Here is a tiny trained network, its code and every weight. The questions are about switching its units off for an input and a target symbol, where a switched-off unit gives its printed mean instead of its output.

import numpy as np


def w(rows, s, z=0):
    codes = np.array(rows[::2]) - 128.0
    scale = np.full(codes.shape[1], s)
    scale[-1] = z or s
    return codes * scale


def f(y):
    return np.maximum(y, 0)


def softmax(a):
    e = np.exp(a - a.max(-1, keepdims=True))
    return e / e.sum(-1, keepdims=True)


def log_softmax(a):
    a = a - a.max(-1, keepdims=True)
    return a - np.log(np.exp(a).sum(-1, keepdims=True))


def net(x, mask):
    ids = ['βγεζμξπσφψ'.index(c) for c in x.split()]
    T = len(ids)
    res = E[ids] + P[:T]
    r = res
    for j in range(2):
        rows = slice(2 * j, 2 * j + 2)
        q, k, v = (r @ M[0][rows].T for M in (Q, K, V))
        z = softmax(np.where(np.tri(T) > 0, q @ k.T / 2**0.5, -1e9)) @ v
        o = O[0][rows]
        res = res + np.where(mask[j], z, o[:, -1]) @ o[:, :-1]
    y = f(res @ A[0][:, :-1].T + A[0][:, -1])
    res = res + np.where(mask[2:14], y, B[0][:, -1]) @ B[0][:, :-1]
    return log_softmax(res[-1] @ U[:, :-1].T + U[:, -1])


Q, K, V, O, A, B = {}, {}, {}, {}, {}, {}
E = w([
[117,196,89,111,160],'β',
[150,103,153,88,230],'γ',
[170,96,177,110,92],'ε',
[206,100,105,99,118],'ζ',
[110,85,180,150,149],'μ',
[54,95,90,4,119],'ξ',
[70,111,97,150,127],'π',
[109,89,85,215,158],'σ',
[66,113,218,135,215],'φ',
[191,130,147,74,175],'ψ',
],0.024)
P = w([
[58,2,3,120,165],'0',
[116,37,42,96,164],'1',
[145,82,91,107,157],'2',
[170,104,115,113,151],'3',
[186,123,146,120,152],'4',
[204,146,167,130,157],'5',
[218,165,189,139,156],'6',
[233,183,211,148,163],'7',
[246,190,225,146,163],'8',
],0.0076)
Q[0] = w([
[129,174,140,81,12],'H1',
[55,176,103,149,106],'H1',
[137,171,87,174,129],'H2',
[122,207,71,80,85],'H2',
],0.011)
K[0] = w([
[105,180,114,54,76],'H1',
[30,255,33,187,154],'H1',
[96,125,85,138,60],'H2',
[119,183,103,133,71],'H2',
],0.0098)
V[0] = w([
[237,39,157,170,124],'H1',
[138,254,204,149,143],'H1',
[83,69,137,109,100],'H2',
[107,57,111,143,109],'H2',
],0.0077)
O[0] = w([
[96,90,23,187,79,106],'H1',
[67,106,124,54,73,1],'H1',
[98,118,78,3,140,131],'H2',
[241,124,100,117,45,114],'H2',
],0.0071,0.0038)
A[0] = w([
[66,158,2,96,100,168],'N1',
[136,176,107,138,155,74],'N2',
[181,131,158,165,180,180],'N3',
[69,48,111,123,99,123],'N4',
[120,77,56,112,112,208],'N5',
[78,95,103,125,187,120],'N6',
[164,121,66,168,65,91],'N7',
[171,159,92,98,58,254],'N8',
[37,49,134,172,143,117],'N9',
[102,140,168,163,143,224],'N10',
[89,93,121,89,142,56],'N11',
[32,143,95,116,91,211],'N12',
],0.013,0.0046)
B[0] = w([
[55,53,166,171,153,183],'N1',
[129,59,191,132,109,180],'N2',
[92,138,101,64,100,255],'N3',
[74,114,98,140,40,159],'N4',
[181,107,200,109,59,208],'N5',
[98,152,90,170,163,230],'N6',
[154,180,163,152,201,186],'N7',
[58,52,101,146,194,183],'N8',
[115,175,43,121,81,199],'N9',
[189,102,114,76,120,204],'N10',
[154,196,153,103,106,176],'N11',
[38,1,68,79,170,152],'N12',
],0.0098,0.0084)
U = w([
[61,177,201,190,232,164],'β',
[148,141,105,113,190,182],'γ',
[116,113,220,148,80,156],'ε',
[171,99,148,142,203,1],'ζ',
[135,131,111,99,49,93],'μ',
[85,91,176,76,122,37],'ξ',
[84,42,52,132,163,209],'π',
[95,171,138,205,145,160],'σ',
[93,183,69,108,152,24],'φ',
[247,173,123,52,114,137],'ψ',
],0.011,0.0074)

Each question gives the input, a string of symbols that net reads in full, and the target symbol t.
The units are the heads (2 rows each of Q, K, V and O) and the neurons (one row each of A and B). Each row of codes is followed by its name. A weight is (code - 128) times the scale printed after its matrix; where a second scale follows, it is the last column's (O, A, B and U).
mask holds one flag per unit, heads first, then neurons. A switched-off unit (its flag False) gives its mean, the last column of its rows in O or B, instead of its output. The means were averaged over made-up inputs and are rounded, as every weight is.
A unit's drop is (log p(t) with every unit on - log p(t) with that unit switched off) / (log p(t) with every unit on - log p(t) with every unit switched off).
The circuit of an input: a set's keep is (log p(t) with only the set's units on - log p(t) with every unit switched off) / (log p(t) with every unit on - log p(t) with every unit switched off). Starting from the 12 units with the biggest drops (on a tie, the unit counted first), units are removed one at a time, each time the one whose removal leaves the highest keep (on an exact tie, the one counted first), for as long as the keep stays at least 0.8.
circuit, biggest first: the units of the circuit, biggest drop first
unit that matters most: the unit with the biggest drop
top k neurons: the k neurons with the biggest drops, biggest first
which heads matter: for each layer, one digit per head in row order, 1 if its drop is at least 0.15 and else 0, layers parted by /
drop of u: that unit's drop, to one decimal
input β β σ π ε, target π: which heads matter	00
input β φ β β, target ψ: circuit, biggest first	[H1; H2; N1; N8]
input ξ β ζ β φ ξ φ ξ, target ψ: circuit, biggest first	[H1; N1]
input ψ β ξ, target ξ: which heads matter	10
input γ ξ ζ φ β, target β: circuit, biggest first	[N9; N1]
input β β β ζ ζ, target ζ: top 4 neurons	[N7; N8; N5; N9]
input ψ β β ε β β μ, target μ: which heads matter	10
input β φ β φ β, target ψ: which heads matter	11
input ε σ ξ ξ ζ β, target π: circuit, biggest first	[H2; N8; N1]
input β ψ ψ σ φ, target π: circuit, biggest first	[H1; N9]
input ψ ξ ζ, target ζ: top 4 neurons	[N7; N5; N8; N9]
input μ β ε ε ψ, target π: top 3 neurons	[N8; N11; N10]
input σ γ ξ φ β, target π: top neuron	[N7]
input β ψ β ξ ζ β φ, target π: unit that matters most	H1
input π ε ξ, target ξ: top 2 neurons	[N5; N11]
input β φ ψ β ζ σ ξ β μ, target π: drop of H1	1.1
input φ φ ψ ψ ξ β β μ, target π: drop of N11	0.3
input ξ ξ σ β φ β ξ ζ, target π: drop of N11	0.1
